Below is a small trained network, with its code and all its weights. Each question gives an input and a target symbol and asks what happens when units are switched off, that is, made to give their printed mean instead of their output.

import numpy as np


def w(rows, s, z=0):
    codes = np.array(rows[::2]) - 128.0
    scale = np.full(codes.shape[1], s)
    scale[-1] = z or s
    return codes * scale


def f(y):
    return y / 2 * (1 + np.tanh(0.7978845608 * (y + 0.044715 * y**3)))


def softmax(a):
    e = np.exp(a - a.max(-1, keepdims=True))
    return e / e.sum(-1, keepdims=True)


def log_softmax(a):
    a = a - a.max(-1, keepdims=True)
    return a - np.log(np.exp(a).sum(-1, keepdims=True))


def net(x, mask):
    ids = ['αβγζηθλξτψ'.index(c) for c in x.split()]
    T = len(ids)
    res = E[ids] + P[:T]
    u = 0
    for l in range(2):
        r = res
        for j in range(2):
            rows = slice(4 * j, 4 * j + 4)
            q, k, v = (r @ M[l][rows].T for M in (Q, K, V))
            z = softmax(np.where(np.tri(T) > 0, q @ k.T / 4**0.5, -1e9)) @ v
            o = O[l][rows]
            res = res + np.where(mask[u + j], z, o[:, -1]) @ o[:, :-1]
        u += 2
        y = f(res @ A[l][:, :-1].T + A[l][:, -1])
        res = res + np.where(mask[u : u + 4], y, B[l][:, -1]) @ B[l][:, :-1]
        u += 4
    return log_softmax(res[-1] @ U[:, :-1].T + U[:, -1])


Q, K, V, O, A, B = {}, {}, {}, {}, {}, {}
E = w([
[127,43,96,117,122,122,86],'α',
[136,155,197,120,202,87,148],'β',
[42,128,222,83,131,137,147],'γ',
[75,143,130,125,159,116,218],'ζ',
[230,133,167,105,118,108,181],'η',
[95,99,184,149,153,4,147],'θ',
[131,161,115,82,81,81,143],'λ',
[108,124,45,74,104,158,147],'ξ',
[192,79,138,188,37,93,189],'τ',
[172,101,115,128,169,91,190],'ψ',
],0.022)
P = w([
[91,130,174,221,80,81,174],'0',
[93,107,174,184,114,136,144],'1',
[79,108,148,143,110,118,136],'2',
[162,90,114,47,153,175,89],'3',
[146,101,114,17,100,97,203],'4',
[144,94,97,22,135,123,120],'5',
[165,80,72,3,188,159,57],'6',
[132,107,109,19,124,120,171],'7',
[141,106,87,12,130,115,147],'8',
],0.0057)
Q[0] = w([
[165,57,115,126,55,155,47],'0.h0',
[117,85,93,183,117,118,45],'0.h0',
[199,181,90,254,147,228,80],'0.h0',
[207,57,101,152,67,183,99],'0.h0',
[132,161,135,129,53,93,150],'0.h1',
[72,149,122,159,78,90,132],'0.h1',
[188,117,177,25,126,101,200],'0.h1',
[110,201,185,129,193,144,161],'0.h1',
],0.0089)
K[0] = w([
[165,131,89,112,117,101,51],'0.h0',
[139,86,5,175,118,83,79],'0.h0',
[178,182,53,243,175,30,198],'0.h0',
[211,111,2,117,146,80,124],'0.h0',
[128,139,59,232,74,145,30],'0.h1',
[140,120,113,149,121,98,92],'0.h1',
[170,81,88,87,193,117,92],'0.h1',
[123,164,70,160,113,50,189],'0.h1',
],0.0077)
V[0] = w([
[89,194,209,3,70,137,147],'0.h0',
[182,109,69,165,137,32,145],'0.h0',
[40,253,72,138,122,163,91],'0.h0',
[172,145,65,238,253,137,148],'0.h0',
[160,152,141,140,34,71,56],'0.h1',
[190,46,90,121,202,141,76],'0.h1',
[115,193,74,123,119,106,224],'0.h1',
[83,61,123,95,173,155,173],'0.h1',
],0.0059)
O[0] = w([
[105,128,172,158,165,209,2,197],'0.h0',
[114,133,100,49,100,89,136,100],'0.h0',
[128,152,48,177,195,85,168,31],'0.h0',
[79,176,125,120,180,111,213,1],'0.h0',
[132,139,56,122,187,150,110,98],'0.h1',
[86,111,114,66,172,120,28,178],'0.h1',
[128,139,124,99,141,78,127,108],'0.h1',
[206,41,175,40,68,169,139,219],'0.h1',
],0.006,0.005)
A[0] = w([
[133,229,76,88,120,117,197,173],'0.n0',
[82,128,26,97,27,129,139,52],'0.n1',
[149,48,147,167,174,254,123,4],'0.n2',
[36,184,221,31,215,100,151,30],'0.n3',
],0.006,0.0024)
B[0] = w([
[70,192,173,42,155,229,78,153],'0.n0',
[255,162,125,137,106,164,93,252],'0.n1',
[58,192,96,135,101,61,111,226],'0.n2',
[201,236,68,172,150,103,101,251],'0.n3',
],0.008,0.0032)
Q[1] = w([
[240,143,174,98,63,188,148],'1.h0',
[196,70,77,71,143,164,44],'1.h0',
[165,135,208,146,210,105,184],'1.h0',
[85,129,79,136,99,182,179],'1.h0',
[191,236,108,134,120,89,105],'1.h1',
[2,163,88,213,68,160,150],'1.h1',
[185,186,148,108,77,102,166],'1.h1',
[116,138,101,113,113,73,247],'1.h1',
],0.0078)
K[1] = w([
[164,204,208,97,118,229,93],'1.h0',
[1,120,146,108,154,108,52],'1.h0',
[149,154,103,133,157,45,126],'1.h0',
[185,67,115,121,82,147,173],'1.h0',
[205,216,191,141,88,107,159],'1.h1',
[122,171,158,146,35,89,215],'1.h1',
[56,104,135,109,121,108,138],'1.h1',
[80,107,182,189,126,169,192],'1.h1',
],0.0078)
V[1] = w([
[189,182,148,129,138,166,149],'1.h0',
[152,110,139,207,135,216,62],'1.h0',
[71,124,197,192,133,143,71],'1.h0',
[230,123,115,64,138,197,167],'1.h0',
[177,175,47,147,161,196,130],'1.h1',
[198,176,83,114,191,38,80],'1.h1',
[220,59,132,144,162,126,2],'1.h1',
[133,112,59,90,116,135,132],'1.h1',
],0.0067)
O[1] = w([
[196,94,134,142,112,125,102,127],'1.h0',
[83,191,145,128,75,184,159,139],'1.h0',
[122,130,217,183,161,121,138,167],'1.h0',
[191,105,134,161,197,110,79,125],'1.h0',
[123,132,109,254,106,92,119,85],'1.h1',
[118,166,95,177,91,57,180,137],'1.h1',
[102,166,134,124,67,120,240,254],'1.h1',
[150,163,206,135,73,156,133,166],'1.h1',
],0.007,0.0076)
A[1] = w([
[185,107,52,75,182,21,222,8],'1.n0',
[140,148,137,52,1,79,123,222],'1.n1',
[113,12,10,100,64,121,147,146],'1.n2',
[193,252,52,135,244,207,95,227],'1.n3',
],0.0056,0.0013)
B[1] = w([
[112,84,220,194,98,135,201,177],'1.n0',
[129,142,90,150,205,75,74,244],'1.n1',
[4,151,107,222,115,251,49,200],'1.n2',
[95,210,161,150,196,152,99,165],'1.n3',
],0.011)
U = w([
[33,49,65,147,161,126,123,66],'α',
[141,161,100,216,155,93,150,3],'β',
[99,153,132,91,111,106,128,118],'γ',
[95,120,98,102,252,140,175,215],'ζ',
[216,95,156,93,120,117,97,190],'η',
[81,103,86,155,140,2,116,104],'θ',
[143,160,59,90,125,2,61,179],'λ',
[183,171,78,149,139,187,121,110],'ξ',
[190,105,132,224,39,129,110,16],'τ',
[136,61,167,145,135,215,212,176],'ψ',
],0.0086,0.0032)

Each question gives the input, a string of symbols that net reads in full, and the target symbol t.
The units are the heads (4 rows each of Q, K, V and O) and the neurons (one row each of A and B). Each row of codes is followed by its name. A weight is (code - 128) times the scale printed after its matrix; where a second scale follows, it is the last column's (O, A, B and U).
mask holds one flag per unit, layer by layer, with each layer's heads first. A switched-off unit (its flag False) gives its mean, the last column of its rows in O or B, instead of its output. The means were averaged over made-up inputs and are rounded, as every weight is.
A unit's drop is (log p(t) with every unit on - log p(t) with that unit switched off) / (log p(t) with every unit on - log p(t) with every unit switched off).
The circuit of an input: a set's keep is (log p(t) with only the set's units on - log p(t) with every unit switched off) / (log p(t) with every unit on - log p(t) with every unit switched off). Starting from all 12 units, units are removed one at a time, each time the one whose removal leaves the highest keep (on an exact tie, the one counted first), for as long as the keep stays at least 0.8.
units of the circuit, in order: the units of the circuit, biggest drop first
top k neurons: the k neurons with the biggest drops, biggest first
k most important neurons of layer l: the k neurons of layer l with the biggest drops, biggest first
drop of u: that unit's drop, to one decimal
input ζ ψ γ, target η: units of the circuit, in order => (1.n2, 0.h1, 1.h1)
input ξ γ θ, target τ: units of the circuit, in order => (0.h0, 1.n1)
input γ β θ, target ψ: units of the circuit, in order => (1.n1, 0.h0, 1.h0)
input τ β λ, target λ: units of the circuit, in order => (1.n2, 1.n0)
input γ τ ξ, target ψ: units of the circuit, in order => (0.h0, 1.h0, 1.n1)
input γ ξ η, target ψ: units of the circuit, in order => (1.h0, 0.h0)
input α ξ τ ξ τ β β, target β: units of the circuit, in order => (0.n3, 1.h1, 1.n0)
input ξ τ θ α ψ, target ψ: units of the circuit, in order => (1.n0, 0.h0)
input γ ξ ξ, target ψ: top 2 neurons => (0.n3, 1.n1)
input θ γ α α, target ψ: units of the circuit, in order => (0.h0, 1.h0)
input α α β β, target β: units of the circuit, in order => (0.n3, 1.h1, 0.h0)
input γ τ ξ γ θ ψ, target ψ: top 4 neurons => (1.n1, 0.n3, 0.n1, 1.n3)
input λ ζ λ, target λ: top 2 neurons => (1.n2, 1.n0)
input α τ ζ, target ζ: top 2 neurons => (1.n3, 0.n0)
input θ α ζ, target ζ: 2 most important neurons of layer 1 => (1.n3, 1.n2)
input β τ τ ξ ζ ξ ξ β γ, target τ: most important neuron of layer 0 => (0.n1)
input α ζ γ ξ θ τ ξ β θ, target τ: most important neuron of layer 1 => (1.n1)
input α ζ η, target η: 2 most important neurons of layer 1 => (1.n2, 1.n3)
input ξ α η, target η: drop of 1.n2 => 0.3
input β λ ξ, target ξ: drop of 0.n3 => -0.1
input γ α α, target ψ: drop of 1.n0 => -0.2
